Here is a tiny trained network, its code and every weight. The questions are about switching its units off for an input and a class, where a switched-off unit gives its printed mean instead of its output.

import numpy as np


def w(rows, s, z=0):
    codes = np.array(rows[::2]) - 128.0
    scale = np.full(codes.shape[1], s)
    scale[-1] = z or s
    return codes * scale


def f(y):
    return np.maximum(y, 0)


def log_softmax(a):
    a = a - a.max(-1, keepdims=True)
    return a - np.log(np.exp(a).sum(-1, keepdims=True))


def net(x, mask):
    res = np.array(x, float).reshape(1, 5) / 4 @ E
    y = f(res @ A[0][:, :-1].T + A[0][:, -1])
    res = res + np.where(mask, y, B[0][:, -1]) @ B[0][:, :-1]
    return log_softmax(res[-1] @ U[:, :-1].T + U[:, -1])


A, B = {}, {}
E = w([
[54,107,215,185,37,174,245],'x0',
[129,176,220,117,17,61,1],'x1',
[229,100,105,18,52,215,182],'x2',
[110,113,112,109,121,114,129],'x3',
[130,124,138,126,134,135,126],'x4',
],0.0072)
A[0] = w([
[96,144,121,141,145,145,220,142],'n1',
[136,140,107,112,156,128,117,167],'n2',
[137,121,114,133,124,177,145,110],'n3',
[106,126,135,141,142,97,67,176],'n4',
[133,114,142,137,115,118,132,109],'n5',
[153,114,76,131,183,138,120,189],'n6',
[47,134,141,185,187,98,98,255],'n7',
[96,111,137,153,153,164,206,149],'n8',
[162,122,77,112,209,122,131,205],'n9',
[104,84,137,141,156,122,147,142],'n10',
[149,99,118,127,154,138,174,155],'n11',
[89,134,202,142,13,124,116,53],'n12',
[106,126,170,135,67,125,119,72],'n13',
[190,131,119,70,87,149,159,171],'n14',
[177,138,114,91,83,143,203,147],'n15',
[112,126,142,136,142,110,107,131],'n16',
[86,108,168,138,95,135,176,156],'n17',
[72,147,120,173,153,107,146,195],'n18',
[99,130,145,139,182,107,78,177],'n19',
[155,134,68,112,214,134,137,208],'n20',
[184,135,135,103,111,89,7,151],'n21',
[111,118,157,132,88,116,106,121],'n22',
[197,116,123,82,92,142,109,166],'n23',
[156,148,100,113,100,112,76,149],'n24',
[122,137,160,122,113,138,121,114],'n25',
],0.017,0.0057)
B[0] = w([
[68,94,160,118,99,116,166,193],'n1',
[157,132,119,130,146,135,113,167],'n2',
[107,96,110,140,110,132,129,158],'n3',
[113,147,100,146,98,131,72,194],'n4',
[131,127,116,135,136,127,131,140],'n5',
[178,122,114,150,164,106,134,201],'n6',
[81,212,136,140,145,5,66,248],'n7',
[68,115,170,98,109,98,171,199],'n8',
[191,121,104,159,177,109,132,221],'n9',
[112,138,153,123,138,107,143,160],'n10',
[105,94,124,165,115,125,141,178],'n11',
[223,111,77,170,197,93,126,237],'n12',
[180,111,107,140,168,112,131,185],'n13',
[169,70,120,115,114,191,162,217],'n14',
[104,69,95,162,94,174,140,206],'n15',
[119,132,109,138,112,122,112,158],'n16',
[100,87,142,150,140,83,187,198],'n17',
[122,148,178,86,155,81,143,198],'n18',
[103,137,87,166,95,106,80,194],'n19',
[185,122,86,162,171,75,137,226],'n20',
[91,165,141,91,69,199,53,246],'n21',
[147,138,102,149,138,123,108,176],'n22',
[167,163,158,83,143,193,148,209],'n23',
[131,157,152,95,116,179,114,188],'n24',
[146,126,109,128,138,123,127,154],'n25',
],0.032,0.016)
U = w([
[160,154,121,212,198,27,116,251],'0',
[207,116,60,204,170,167,219,203],'1',
[69,205,119,166,44,116,80,11],'2',
[150,123,196,60,80,203,110,66],'3',
[2,168,227,147,119,48,207,50],'4',
[47,29,171,177,33,146,187,62],'5',
],0.0073,0.0018)

Each question gives the input, the list of numbers given to net, and the class t.
The units are the neurons (one row each of A and B). Each row of codes is followed by its name. A weight is (code - 128) times the scale printed after its matrix; where a second scale follows, it is the last column's (A, B and U).
mask holds one flag per neuron, in row order. A switched-off neuron (its flag False) gives its mean, the last column of its row in B, instead of its output. The means were averaged over made-up inputs and are rounded, as every weight is.
A unit's drop is (log p(t) with every unit on - log p(t) with that unit switched off) / (log p(t) with every unit on - log p(t) with every unit switched off).
The circuit of an input: a set's keep is (log p(t) with only the set's units on - log p(t) with every unit switched off) / (log p(t) with every unit on - log p(t) with every unit switched off). Starting from the 12 units with the biggest drops (on a tie, the unit counted first), units are removed one at a time, each time the one whose removal leaves the highest keep (on an exact tie, the one counted first), for as long as the keep stays at least 0.8.
units of the circuit, in order: the units of the circuit, biggest drop first
top k neurons: the k neurons with the biggest drops, biggest first
drop of u: that unit's drop, to one decimal
input [-5,1,-5,6,-1], class 2: units of the circuit, in order : (n21, n12)
input [1,-4,-7,-8,4], class 4: units of the circuit, in order : (n12, n8)
input [1,-5,-7,-1,-6], class 4: top 3 neurons : (n12, n8, n1)
input [4,0,-3,1,-4], class 4: top 2 neurons : (n20, n9)
input [1,8,5,1,8], class 1: top 2 neurons : (n12, n13)
input [0,6,-1,2,-2], class 2: top 2 neurons : (n21, n20)
input [1,-3,8,7,3], class 5: units of the circuit, in order : (n12, n15)
input [-4,1,-8,3,5], class 2: top 2 neurons : (n12, n21)
input [0,4,7,-8,-8], class 3: top neuron : (n20)
input [0,-7,1,-3,7], class 1: top 2 neurons : (n7, n20)
input [-3,-4,2,8,3], class 1: drop of n7 : 0.2
input [-5,1,-3,-5,1], class 2: drop of n21 : 0.4
input [8,3,2,7,1], class 1: drop of n7 : 0.5
input [0,5,-1,-3,0], class 2: drop of n21 : 0.3
input [8,-5,0,-3,-3], class 4: top neuron : (n8)
